Below is a small trained network, with its code and all its weights. Each question gives an input and a target symbol and asks what happens when units are switched off, that is, made to give their printed mean instead of their output.

import numpy as np


def w(rows, s, z=0):
    codes = np.array(rows[::2]) - 128.0
    scale = np.full(codes.shape[1], s)
    scale[-1] = z or s
    return codes * scale


def norm(h):
    return h / np.sqrt((h * h).mean(-1, keepdims=True) + 1e-5)


def f(y):
    return y / 2 * (1 + np.tanh(0.7978845608 * (y + 0.044715 * y**3)))


def softmax(a):
    e = np.exp(a - a.max(-1, keepdims=True))
    return e / e.sum(-1, keepdims=True)


def log_softmax(a):
    a = a - a.max(-1, keepdims=True)
    return a - np.log(np.exp(a).sum(-1, keepdims=True))


def net(x, mask):
    ids = ['αβγδζηθμπστψ'.index(c) for c in x.split()]
    T = len(ids)
    res = E[ids] + P[:T]
    u = 0
    for l in range(2):
        q, k, v = (norm(res) @ M[l].T for M in (Q, K, V))
        z = softmax(np.where(np.tri(T) > 0, q @ k.T / 3**0.5, -1e9)) @ v
        res = res + np.where(mask[u], z, O[l][:, -1]) @ O[l][:, :-1]
        u += 1
        y = f(norm(res) @ A[l][:, :-1].T + A[l][:, -1])
        res = res + np.where(mask[u : u + 8], y, B[l][:, -1]) @ B[l][:, :-1]
        u += 8
    return log_softmax(norm(res)[-1] @ U[:, :-1].T + U[:, -1])


Q, K, V, O, A, B = {}, {}, {}, {}, {}, {}
E = w([
[153,46,81,163,177,142,74,118,117],'α',
[118,161,130,122,111,171,87,133,109],'β',
[53,189,112,197,144,70,125,115,119],'γ',
[41,45,142,165,126,208,211,156,90],'δ',
[120,157,93,141,99,88,138,168,102],'ζ',
[115,161,95,137,91,93,147,169,97],'η',
[125,145,89,140,104,88,126,160,90],'θ',
[127,132,96,146,98,87,140,150,80],'μ',
[4,46,147,62,7,39,28,220,147],'π',
[155,129,162,126,103,129,149,102,153],'σ',
[80,77,187,150,194,154,190,148,107],'τ',
[107,121,112,187,175,157,180,149,127],'ψ',
],0.002)
P = w([
[119,79,126,207,121,243,77,104,171],'0',
[184,127,155,253,91,164,93,80,110],'1',
[176,127,139,213,87,134,106,85,120],'2',
[147,123,126,167,81,116,120,87,101],'3',
[130,118,125,147,95,102,132,100,94],'4',
[119,120,125,127,97,88,133,115,97],'5',
[113,127,119,108,108,95,137,132,103],'6',
[114,132,122,95,116,82,137,147,99],'7',
[104,145,115,73,114,76,142,164,107],'8',
[87,152,115,58,129,67,151,182,104],'9',
],0.00067)
Q[0] = w([
[76,245,114,254,49,97,87,220,32],'0.h0',
[116,197,183,114,125,100,193,126,151],'0.h0',
[123,66,57,119,157,142,69,136,120],'0.h0',
],0.0027)
K[0] = w([
[102,166,103,2,135,117,106,146,85],'0.h0',
[153,164,167,86,94,111,158,108,150],'0.h0',
[121,88,92,183,158,100,100,142,107],'0.h0',
],0.0041)
V[0] = w([
[206,43,145,201,124,133,113,76,194],'0.h0',
[158,251,229,95,47,222,141,141,117],'0.h0',
[131,117,165,151,70,41,244,129,225],'0.h0',
],0.0014)
O[0] = w([
[56,110,124,63,70,128,95,201,142,250],'0.h0',
[166,37,39,112,252,94,108,123,118,230],'0.h0',
[31,71,70,145,114,211,51,139,97,141],'0.h0',
],0.0016,0.0012)
A[0] = w([
[147,157,253,119,85,129,180,75,197,156],'0.n0',
[93,93,112,98,202,76,148,139,108,110],'0.n1',
[136,110,100,141,163,122,163,58,123,232],'0.n2',
[171,200,212,219,128,91,176,106,140,2],'0.n3',
[166,120,102,150,145,185,96,80,176,107],'0.n4',
[184,140,179,193,145,139,86,172,116,119],'0.n5',
[185,234,60,119,199,76,160,194,110,34],'0.n6',
[134,53,122,71,102,108,106,157,140,138],'0.n7',
],0.0025,0.0009)
B[0] = w([
[141,114,74,198,172,155,59,172,62,165],'0.n0',
[198,197,148,164,127,175,145,119,149,132],'0.n1',
[195,188,169,132,163,155,26,199,101,165],'0.n2',
[134,78,130,29,144,138,145,92,186,72],'0.n3',
[90,126,96,160,104,96,141,164,41,150],'0.n4',
[55,177,135,31,73,107,146,108,150,142],'0.n5',
[131,52,169,148,191,139,175,114,84,127],'0.n6',
[135,251,216,97,100,82,184,94,147,247],'0.n7',
],0.0018,0.0011)
Q[1] = w([
[100,21,124,237,36,93,186,137,254],'1.h0',
[121,101,106,92,185,118,123,183,23],'1.h0',
[156,185,198,111,93,200,11,123,77],'1.h0',
],0.0041)
K[1] = w([
[3,112,91,121,13,214,87,160,115],'1.h0',
[190,119,154,123,225,149,151,182,205],'1.h0',
[241,144,111,150,111,83,35,38,207],'1.h0',
],0.0042)
V[1] = w([
[71,117,172,144,223,9,168,191,134],'1.h0',
[214,171,73,154,117,33,72,152,235],'1.h0',
[203,136,231,141,182,151,134,228,172],'1.h0',
],0.0015)
O[1] = w([
[90,128,126,148,45,114,89,53,116,2],'1.h0',
[53,64,184,161,143,161,198,138,153,118],'1.h0',
[117,74,98,138,7,115,97,148,121,33],'1.h0',
],0.002,0.00091)
A[1] = w([
[85,145,59,107,81,112,139,116,139,196],'1.n0',
[33,132,81,148,92,108,183,65,93,6],'1.n1',
[114,131,182,2,111,153,217,36,220,78],'1.n2',
[151,4,29,168,174,231,48,93,197,122],'1.n3',
[156,122,100,80,86,86,137,94,111,187],'1.n4',
[104,88,123,152,127,133,107,193,68,113],'1.n5',
[151,147,48,144,148,116,140,89,81,106],'1.n6',
[129,186,194,123,118,145,175,130,148,53],'1.n7',
],0.0034,0.0022)
B[1] = w([
[188,65,185,140,195,192,121,129,99,136],'1.n0',
[134,183,191,176,117,51,103,79,142,75],'1.n1',
[250,194,145,108,164,100,170,68,140,93],'1.n2',
[54,82,200,145,199,192,215,166,129,187],'1.n3',
[80,110,168,152,169,175,150,111,131,147],'1.n4',
[222,199,148,160,66,88,164,114,180,252],'1.n5',
[79,118,122,59,88,148,120,107,196,145],'1.n6',
[63,46,153,87,108,124,78,127,185,148],'1.n7',
],0.0023,0.0013)
U = w([
[250,241,57,236,21,32,163,232,118,145],'α',
[168,78,142,152,115,190,79,84,104,13],'β',
[115,224,30,4,215,244,31,177,8,178],'γ',
[131,12,8,91,137,38,215,75,86,78],'δ',
[118,151,146,152,138,145,100,86,143,3],'ζ',
[8,210,95,248,237,53,53,23,190,179],'η',
[225,162,248,17,215,71,173,34,238,211],'θ',
[168,48,149,192,96,169,61,39,77,72],'μ',
[96,31,240,214,242,219,244,235,75,226],'π',
[86,134,158,148,125,119,115,62,130,4],'σ',
[20,19,151,49,14,56,11,223,201,156],'τ',
[65,160,29,108,55,181,174,37,234,97],'ψ',
],0.0043,0.0025)

Each question gives the input, a string of symbols that net reads in full, and the target symbol t.
The units are the heads (3 rows each of Q, K, V and O) and the neurons (one row each of A and B). Each row of codes is followed by its name. A weight is (code - 128) times the scale printed after its matrix; where a second scale follows, it is the last column's (O, A, B and U).
mask holds one flag per unit, layer by layer, with each layer's heads first. A switched-off unit (its flag False) gives its mean, the last column of its rows in O or B, instead of its output. The means were averaged over made-up inputs and are rounded, as every weight is.
A unit's drop is (log p(t) with every unit on - log p(t) with that unit switched off) / (log p(t) with every unit on - log p(t) with every unit switched off).
The circuit of an input: a set's keep is (log p(t) with only the set's units on - log p(t) with every unit switched off) / (log p(t) with every unit on - log p(t) with every unit switched off). Starting from the 12 units with the biggest drops (on a tie, the unit counted first), units are removed one at a time, each time the one whose removal leaves the highest keep (on an exact tie, the one counted first), for as long as the keep stays at least 0.8.
units of the circuit, in order: the units of the circuit, biggest drop first
k most important neurons: the k neurons with the biggest drops, biggest first
top k neurons in layer l: the k neurons of layer l with the biggest drops, biggest first
drop when u is switched off: that unit's drop, to one decimal
input σ β α θ σ δ β, target θ: 2 most important neurons => 0.n0, 0.n2
input σ η δ β π σ α α η, target π: 4 most important neurons => 0.n0, 1.n4, 1.n0, 0.n4
input τ σ β β η β σ σ τ, target α: units of the circuit, in order => 1.h0, 1.n3, 1.n5
input σ α β β β θ α σ, target α: units of the circuit, in order => 0.n0, 1.n5
input β σ σ σ τ η σ β, target α: units of the circuit, in order => 1.h0, 1.n5, 0.h0
input ζ η θ, target η: 2 most important neurons => 0.n0, 1.n1
input α θ τ σ σ β α γ β, target θ: units of the circuit, in order => 0.n2, 0.n0, 1.n2
input σ α σ α η α θ η, target π: units of the circuit, in order => 1.n0
input σ ψ β η σ α α β θ α, target τ: top 4 neurons in layer 0 => 0.n7, 0.n0, 0.n3, 0.n1
input μ π σ τ σ τ, target α: units of the circuit, in order => 1.h0, 1.n5, 1.n3
input α α σ θ, target π: units of the circuit, in order => 1.n0, 1.n4
input δ σ α β σ τ α α θ, target π: 3 most important neurons => 1.n4, 1.n0, 0.n0
input β σ β, target α: 3 most important neurons => 0.n7, 0.n4, 0.n2
input ζ β σ μ, target δ: 2 most important neurons => 0.n0, 0.n4
input α β η σ σ β β ζ, target δ: units of the circuit, in order => 0.h0, 0.n6, 1.n6, 1.h0
input σ β α η, target δ: 2 most important neurons => 0.n0, 1.n3
input α σ ζ, target π: top 4 neurons in layer 0 => 0.n0, 0.n2, 0.n3, 0.n4
input ζ α σ σ σ, target τ: 4 most important neurons => 0.n7, 0.n0, 1.n7, 0.n3
input α β μ τ β β α ζ, target δ: top 3 neurons in layer 0 => 0.n6, 0.n7, 0.n3
input ζ ζ σ η β θ η, target δ: top 3 neurons in layer 0 => 0.n7, 0.n0, 0.n6
input σ μ σ β α β α θ, target δ: top 4 neurons in layer 0 => 0.n6, 0.n7, 0.n0, 0.n4
input β τ σ σ σ, target τ: 2 most important neurons => 0.n7, 1.n7
input θ α μ β σ, target π: drop when 1.n3 is switched off => 1.0
input ψ β τ σ γ α ζ σ α, target α: drop when 1.h0 is switched off => 0.2
input α β α μ η σ α, target τ: drop when 0.n5 is switched off => 0.8
input γ τ α σ σ σ γ α, target α: drop when 1.n7 is switched off => 0.0
